In the rows, 128 means zero.
Each row of numbers belongs to one of the elements below and depends on some of the facts about them. Some rows are named. Which element is each other row?

Known rows:
rada: [127 132 116 136 127 122 137 124 136 118 119 129 138 125 121 118 125 109
 127 119 125 123 139 133 113 131 144 121 101 143 112 124 124 133]
klize: [130 139 140  84 151 140 128 130 125 117 114 120 120 149 117 105  77 127
 120 111 156 104 105 115 109 150  73 118 162  71 120 118 140 123]
bodri: [144 133 137  80 128 141 142 133 150 121 160 124 137 141 111 185  96 109
 104 111 125 139 148 117 127 130  92 111 133  83  97 127 138 132]
bigus: [158 133 142 106 129 128 123 128 153 127 154 116 130 146 111 195 125 119
 115 120 134 136 145 114 173 125 103 112 118 114  86 126 131 133]
moplol: [116 130 123 111 112 143 160 126 150 100 133 138 162 135 118 140 121  85
 111  97 108 120 117 140  77 124 125  84 118 133 100 134 146 134]
miskas: [119 134 128  87 155 135 137 126 148 113 129 128 138 144 103 111 119 117
 117 111 128 124 129 129 118 128 103 100 149 113 121 122 147 130]
rabubel: [120 137 126 128 144 127 124 125 131 130 126 122 128 142 122 100 123 130
 136 128 136 124 123 119 127 135 123 132 139 126 148 119 126 129]
kome: [140 118 125 164 112 107 118 136 140 118 129 140 141 140 142  71 155 114
 120  89 110 155 123 140 109  94 198 109 128 126  89 153 144 133]
bezagril: [120 134 118 144  85 130 157 118 149 113 141 137 157 145 136 168 151  98
 129 110  98 133 108 134  95 124 129 108 127 160 141 132 136 132]
verasten: [129 135 117 134 132 121 133 125 131 122 115 128 126 128 119 104 113 122
 127 124 136 118 138 129 125 134 133 133 109 126 123 120 124 129]
mustosa: [109 129 121 132 127 129 134 123 144 116 135 126 159 138 128 123 151 105
 133 119 112 134 124 125 102 128 148 109 121 167 127 130 129 136]
muzam: [123 133 105 129 142 115 138 123 138 122 118 130 133 122 117 105 132 123
 128 126 123 133 158 131 118 130 142 135 110 145 135 117 123 132]
flatu: [125 129 122 167 113 111 131 128 145 130 114 152 120 146 110  69 109 144
 135 132 129 143 149 148 152 123 140 117 135  76 138 121 134 140]
plizo: [158 134 136 136 113 123 130 122 156 135 160 119 140 137 112 205 150 109
 117 127 120 135 152 122 192 115 131 112  81 156  88 129 123 136]
tebik: [133 128 122 134 105 130 141 127 149 124 161 124 156 125 128 187 138  94
 120 120 107 146 151 121 116 125 154 118  89 154  96 133 120 139]
fetri: [151 141 137 125 132 130 122 132 128 153 156 113 110 137 124 152  88 138
 125 142 147 134 153 103 168 140 105 161 122  78 141 115 111 129]
fizi: [145 143 122 128 117 113 133 120 130 132 114 129 108 155 128 143 115 152
 137 129 140 130 119 116 146 144  81 152 170  96 171 112 131 121]
vemidu: [114 133 130  80 131 126 139 124 154 125 127 118 121 109 105 121  99 129
 118 126 124 148 133 137 102 125 135 111 149 137  88 110 176 126]
drilirum: [119 138 127 128 149 126 123 125 130 132 123 122 127 145 121  91 118 133
 137 130 139 121 124 118 131 138 118 132 141 121 153 117 123 129]

How the elements are related:
fimil: points at; dozar: refers to; balu: is directly followed by
beru (fimil zakla) (dozar gustak)
betrom (dozar flafa,grepu)
bezagril (fimil verasten) (dozar flafa) (balu tusku)
bigus (fimil bodri) (dozar dasti,pumim)
bobrul (balu grever)
bodri (fimil mifle) (dozar moplol,klize)
boklak (dozar gukas,brugrim) (balu stestus)
brakaskon (fimil kegres) (balu grepu)
brarus (dozar miskas) (balu lukli)
brisuk (fimil bigus) (balu grero)
brubos (fimil pali) (dozar foplu) (balu miflik)
brufer (fimil mibagrom) (dozar flizon)
brugrim (dozar pumim,fluruplin) (balu stutrum)
buklun (fimil tusku) (balu tridim)
burun (dozar bodri,mabar) (balu zazon)
buskek (balu steku)
buzik (fimil greflizar) (balu fusta)
dasti (fimil kastugo) (dozar burun)
dedre (dozar klize) (balu vegruskas)
domu (dozar mipefel)
drafos (fimil grotramok) (dozar mozer) (balu pleram)
dranufan (fimil klomen) (dozar mipefel) (balu fleta)
drebrol (fimil gibru)
drilirum (fimil brufer) (balu kerus)
dropla (fimil braplu) (balu rero)
drovis (fimil plosil) (balu zages)
druskopla (fimil mabar) (balu vogar)
duflas (balu mozer)
duguk (fimil brisuk) (balu mibrik)
falar (balu klozor)
fetri (fimil trobrir)
fizi (fimil fuski) (dozar mitri)
flafa (fimil fetri) (balu tramu)
flatu (dozar flizon,beru,domu) (balu sibra)
fleta (fimil skunu) (balu mifle)
flizon (balu zipluk)
floflum (fimil zabem) (dozar kome)
flubril (balu drilirum)
flurum (dozar drafos)
fluruplin (balu brarus)
foplu (fimil pleram) (balu duguk)
fuski (fimil flatu) (dozar flubril) (balu limer)
fusta (fimil nodol) (balu stabrekle)
gaflivan (fimil dedre)
gibru (dozar plumum,flurum) (balu kigragral)
gragatil (fimil gragrakluk) (dozar bezagril) (balu falar)
gragrakluk (fimil mipefel) (balu tifa)
grebrim (fimil brugrim) (balu radrabruk)
greflizar (fimil plugim)
grepu (fimil fluruplin) (dozar flafa) (balu klubisko)
grever (fimil floflum)
griflak (fimil rada)
grotramok (fimil betrom)
gukas (fimil zalin)
gupes (fimil tifa)
gustak (balu drovis)
kastugo (fimil trabras)
kegres (fimil boklak)
kerus (dozar plosil)
kigo (dozar drafos,brugrim) (balu flatu)
kigragral (dozar plemol) (balu kigo)
kiple (fimil klubisko) (dozar muge) (balu boklak)
kisti (fimil zazon) (balu pumim)
kladroflo (fimil buskek) (balu griflak)
klazor (dozar posken) (balu plizo)
klize (fimil zonok)
klogokar (dozar lepozu,grepu,flubril,flizon) (balu grebrim)
klomen (balu drebrol)
klozor (balu skunu)
klozoso (dozar flafa,plita) (balu nuro)
klubisko (fimil fleta) (balu stemil)
kome (fimil klogokar) (dozar mipefel,mifle) (balu miskas)
kuflir (dozar kigo) (balu suze)
lafo (fimil mozer) (balu raval)
lagru (balu tomom)
lepozu (dozar trabras,telum) (balu kiple)
limer (fimil gupes) (balu brufer)
mabar (fimil muzam) (dozar dedre,klize)
madri (fimil stemil) (balu fizi)
maklil (fimil floti) (dozar grepu,moplol) (balu floti)
matis (fimil tredar)
mavo (fimil braplame) (balu plegrur)
mibagrom (fimil domu) (dozar mikar,stotreklen) (balu telum)
mibrik (dozar gustak) (balu klize)
mifle (fimil flafa) (dozar mumun)
miflik (fimil buzik)
mikar (balu lagru)
miskas (fimil dranufan) (dozar bodri) (balu muge)
mitri (fimil grever) (dozar klozoso) (balu ruklavis)
moplol (fimil navikles) (balu mumun)
mozer (fimil tramu) (balu flubril)
mumun (fimil suze) (balu mefal)
mustosa (fimil stadro) (balu navikles)
muzam (dozar foplu,vegruskas) (balu vuplidri)
navikles (dozar muge) (balu dropla)
nodol (fimil lepozu) (dozar radrabruk) (balu matis)
nodul (fimil zeve) (dozar kigragral)
nubu (fimil grebrim) (balu pali)
nuro (dozar bodri) (balu muzam)
pali (fimil rero) (dozar totri) (balu pluste)
pebrin (fimil brubos)
plaludas (fimil tomom) (balu nodul)
platu (dozar pluste)
plegrur (fimil plita) (balu gustak)
plemol (balu rada)
pleram (dozar mibrik) (balu buklun)
plita (dozar braplu,zeve)
plitran (fimil lagru) (balu posken)
plizo (fimil tebik) (dozar kuflir) (balu buzik)
plosil (fimil posken) (dozar grero) (balu braplu)
plugim (fimil zages) (balu totri)
plumum (fimil stugin) (dozar brarus) (balu somol)
pluste (fimil gaflivan) (dozar druskopla,braplu)
posken (balu plugim)
pumim (fimil vogar) (balu rabubel)
rabubel (fimil moplol) (balu pego)
rada (balu plosil)
raval (fimil brakaskon) (balu gragrakluk)
regril (fimil flizon) (dozar bezagril) (balu lepozu)
remik (balu mibagrom)
rero (fimil drovis) (balu remik)
rodrim (fimil griflak) (dozar posken) (balu stotreklen)
ruklavis (fimil steskan) (balu gupes)
sadis (balu klomen)
sibra (fimil plizo) (balu platu)
skisan (fimil drebrol) (balu mipefel)
skunu (fimil kome) (dozar klozor) (balu stuske)
somol (balu flizon)
stabrekle (fimil foplu) (balu stugin)
stadro (fimil stutrum) (balu mitri)
steku (fimil tagrok) (dozar trobrir) (balu rodrim)
stemil (fimil bobrul) (balu tratrus)
steskan (fimil mikar)
stestus (dozar plumum) (balu zabil)
stonil (fimil raval) (dozar buzik)
stotreklen (fimil telum) (dozar kigo) (balu zonok)
stugin (fimil zabil)
stuske (dozar klozoso,nodol) (balu zeve)
stutrum (fimil grero) (balu dranufan)
suze (fimil sibra) (balu gukas)
tagrok (fimil vemidu) (balu mikar)
tebik (fimil pego) (balu betrom)
telum (balu madri)
tifa (fimil remik)
totri (dozar burun) (balu mabar)
trabras (fimil gragatil)
tramu (balu druskopla)
tratrus (fimil duflas) (balu fetri)
tredar (fimil puve) (balu tagrok)
tridim (fimil patom) (dozar vegruskas) (balu verasten)
trobrir (fimil mumun) (dozar bigus) (balu klozoso)
trusa (balu buskek)
tusku (fimil flurum)
vaskos (fimil flubril) (balu mustosa)
vegruskas (balu brubos)
vemidu (fimil miflik) (dozar nuro)
verasten (balu zazam)
vogar (balu dedre)
vuplidri (balu klogokar)
zabem (fimil mefal)
zabil (fimil triskim) (balu bobrul)
zages (fimil ruklavis)
zakla (fimil mavo) (dozar fuski,klubisko) (balu stonil)
zalin (balu skisan)
zazam (balu plaludas)
zazon (balu mavo)
zeve (dozar platu,mabar)
zipluk (fimil plubapla)
zonok (fimil pumim) (dozar lagru)

Name these rows:
No name comes twice in this set of rows, the named rows included.
[111 130 135 161 120 127 122 128 140 130 127 139 135 158 124  72 117 131
 142 129 127 136 117 135 130 127 140 107 145  99 142 127 131 141] | beru
[134 130 125 122 104 126 136 123 136 105 124 124 149 144 142 182 134 107
 132 107 124 127 105 116  89 143 117 114 139 141 102 130 132 128] | druskopla
[130 130 115 119 135 119 144 120 161 112 128 134 149 131  98 139 157 101
 113 111 110 130 153 144 145 110 140  92  92 171  92 126 140 135] | gibru
[143 130 133 143 115 127 135 120 149 112 126 122 148 134 115 163 149  87
 119 108 125 105 118 139 152 119 144  87  68 181  60 134 131 134] | fluruplin
[121 126 117 156 111 116 137 125 148 117 121 142 144 133 120 105 133 114
 131 120 115 140 145 143 119 123 162 106 108 133 111 130 131 141] | pleram
[146 136 128  86 144 123 131 128 132 112 105 126 110 146 113 129  89 137
 120 111 154 115 128 119 125 147  74 126 163  69 113 114 142 123] | mabar
[147 131 130 140 119 121 132 118 154 110 124 125 147 136 109 170 157  94
 118 109 125 108 125 140 166 115 142  82  71 181  63 132 134 135] | brugrim
[133 141 124 132 146 125 126 127 114 133 105 121 109 131 121  72  85 132
 131 131 156 102 130 122 130 147 114 148 116  99 137 111 116 125] | grero
[150 131 149 147 119 124 103 136 131 147 148 120 109 149 129 130  82 152
 137 144 154 145 145 107 174 141 122 145 138  48 116 122 115 137] | mifle
[115 135 128 121 118 124 132 123 140 136 124 113 121 105 123 119 104 126
 131 137 129 140 124 133 108 130 156 129 120 158  96 111 153 126] | steskan
[122 132 136 101 133 122 124 121 156 128 132 112 130 126 113 144 134 129
 130 130 127 146 121 128 136 123 138 107 143 161  92 117 164 128] | steku
[146 142 142 134 150 124 112 120 138 141 122 113 113 155 109 119 133 135
 131 131 152 104 110 122 202 124 106 120 120 135 127 117 129 125] | stotreklen
[117 133 119 138 131 125 135 123 136 121 117 130 148 134 123 110 131 111
 131 121 122 126 133 125 117 137 135 110 115 150 125 121 123 134] | raval
[123 125 130 160 120 114 116 129 143 123 117 140 130 147 123  83 119 138
 143 129 132 141 135 135 138 130 152 110 138  95 117 127 132 141] | dranufan
[146 139 128 137 145 113 121 118 143 135 116 123 118 148 104 117 142 135
 129 129 140 117 135 129 194 123 112 120 114 141 125 115 129 129] | mibagrom

The same elements again, as new rows of numbers:
Some rows with their names:
druskopla: [ 97 126 111  91 105 150  86 162 146 112 173 139 114 110 107 179 133 125
 123 111 146  96 149 106 104 108 147 151 151 125 165 179 137 101 153 114
 115 104 106]
steskan: [102 109  99 107 105 172  76 150 135 122 183 116 112 122 136 150 132 127
 102 142 103  83 144 102 124 101 134 161 108 103 164 156 129 138 119 117
 100 109 100]
lafo: [ 93 124 133 115 105 210  93 144 124 124 145 149  90 121 141 157 144 125
 110 121 118  95 154 132  97 102 118 179 130 120 177 172 155 124 157 107
 118 114  90]
raval: [106 127 128 106 112 189 112 137 146 113 163 135 101 132 119 165 144 118
  97 140 112  91 149 119 121  94 123 179 129  97 190 175 148 118 143  90
 116 104  98]
brarus: [ 87 114 132  98 130 166 111 128 142 106 154 137 129 104 109 173 122 143
  93 136 129  82 110 107 109 109 118 156 156 109 164 165 129  92 145  99
 134  95 123]
vaskos: [ 83 135 111 105 117 187 108 131 163 116 195 132 100 132 146 192 145 129
 128 135 118 102 141 109  90  80 138 175 133  99 170 174 162 101 149 120
 113 100  87]
stadro: [ 84 127 123 110 118 199 109 134 135 113 162 133 101 123 134 196 148 123
 110 138 122  93 151 117  99  92 135 167 130 103 178 169 151 118 153 110
 117 113  89]
brisuk: [ 83 120 113 118  87 178  95 121 112 113 179 136 108 127 128 193 134 130
 126 120 123  92 159 148  92  77 137 148 143 106 179 147 151 115 162 136
 105 119  97]
stotreklen: [139 119 109  95 148 150  71 139 152 104 165  94 121 131 133 116 142 118
 133 106 122 103 138  93 135  72 120 139 158  89 170 161 143 107 131 110
 148 102 112]
telum: [140 127  48  66 119 122  74 175 160  98 166 107 141 142  70 107 133 105
 132 138 144 127 169 116 166  83 154 126 140 104 162 157 125 144 131  97
 115  98 154]
brufer: [ 74 130  87  74 110 182  87 143 143 101 139 145 128 141 116 173 134 115
 122 167 131 120 149 134 127  89 126 150 146 101 168 172 154 144 124  89
 124  96 108]
drilirum: [132 130 115  90 100 169  94 148 152 110 171 124 105 135 117 124 142 109
 118 142 116  95 151 112 127  91 120 175 123  98 187 172 132 113 148  83
 120  99 106]
dasti: [ 98 110 127  87 141 155  88 132 144  90 158 127 130 105 109 152 111 136
 109 127 125  89 112  93 124 112 110 165 151 118 173 169 121  84 146 101
 143  94 130]
navikles: [111 113  88  98 113 183 109 143 138 117 154 126 110 129 133 172 134 115
 121 139 120 102 152 125 117  75 155 141 133 105 166 162 136 123 157 106
 119 125 114]
skunu: [123 119  89  94 118 176 103 145 157 114 161 121 116 139 122 146 128 110
 120 144 119 103 158 129 128  78 140 151 127 101 172 171 135 114 152  89
 119 114  98]
flafa: [ 47 124 138 121  73 161  97 144 105 105 184 152 126 118  80 188 124 156
 112 115 141  86 165 148 107 107 126 170 176 111 182 156 160 108 139 126
  96  89  88]
kisti: [ 95 135 131 106 116 193 105 114 135 113 168 142 101 114 123 193 140 124
 104 150 116  97 134 112  91 100 118 168 125  98 177 161 126 111 167 103
 121  91 122]
tridim: [125 119  97  87 100 168  98 147 154 113 172 133 111 138 136 137 132 114
 133 146 122  99 147 119 122  85 137 157 128 115 172 179 125 115 159  95
 120 111 106]
dedre: [108 102 105  89 134 143 109 171 158 104 152 120 136 123  95 124 121 137
 115 121 139  95 133 107 142  84 144 159 161 117 157 179 135  98 128  93
 126 110 106]

Name these rows:
No name comes twice in this set of rows, the named rows included.
[103 109 110 109 127 152 115 177 150 113 164 136 120 112  87 126 133 141
 111 125 142 104 149 122 129 100 150 184 156 117 160 171 147 107 139 102
 109  94 104] | braplu
[ 63 129 137 103 123 167 107 142 137 105 169 140 117  98  89 203 136 140
  87 127 141  84 125  97 105 115 128 169 169 107 165 167 146  88 134 111
 119  92 111] | moplol
[100 131 111  86 117 129  81 168 154 103 181 119 125 106  92 153 136 126
 112  96 150  94 142  93 116 106 144 147 170 119 161 171 142  87 142 117
 125  91 120] | klize
[ 85 110  69  84 121 193 100 145 142 103 126 137 131 158 117 144 132 116
 133 174 120 131 153 143 146  80 126 154 138  88 165 174 161 154 110  80
 126  99 102] | flatu
[ 94 124 118 113  82 173  90 130 129 116 184 130 106 138 132 166 132 133
 128 125 122  91 156 139 104  86 126 158 136 108 188 157 146 118 154 115
 111 109  97] | duguk
[ 77 105 108  87 110 159 123 163 147 107 152 139 128 119 107 163 116 128
 109 136 127  87 136 104 131  93 149 173 150 127 166 182 133 103 133  91
 123 116 101] | plita
[ 96  98 125 105 114 143  86 138 123  97 167 117 136 133 126 145 120 143
 134 102 117  85 143 131 133  73 117 152 170 117 185 153 140  94 119 120
 140 118 103] | bigus
[ 60 107  96  73 111 175 113 148 134 103 137 142 131 122 106 208 118 117
 111 154 132  92 134 113 115  87 152 133 159 112 161 191 140 114 138  88
 123 118  97] | betrom
[ 67 137  94  92 118 199  88 124 130 101 149 135 109 135 128 227 150 101
 108 146 122 116 163 117 109  91 129 137 137  77 179 164 162 136 140 106
 119 110 103] | kome
[ 95 140  80 106 131 182  80 148 136  98 158 130 116 133  96 200 157 114
 113 126 138 138 181 117 131  97 143 145 134  79 169 145 164 146 136 123
 111  97 130] | mipefel
[ 73 121 123  97 106 189 112 144 136 114 157 146 108 117 115 197 131 134
 103 136 127  94 145 115 106 102 136 170 143 119 168 175 149 114 151 103
 110 107  88] | nodol
[105 107  56  64 124 154 107 139 157  98 140 135 159 137  86 148 106 105
 123 195 131 126 125 125 152  84 137 125 139  94 155 169 115 129 133  70
 133  92 143] | klogokar
[126 130  96 105 123 174  68 166 133 107 145 135 116 139  99 102 145 113
 122 127 134 135 176 140 148 114 122 171 138 107 172 155 160 156 133  97
 111  90 133] | gustak
[ 52 129 113  96 113 201  97 149 136 106 144 158 112 133 120 188 141 127
 111 144 129 109 151 129 107 100 122 170 143  96 169 174 176 132 129 101
 113  95  94] | fuski

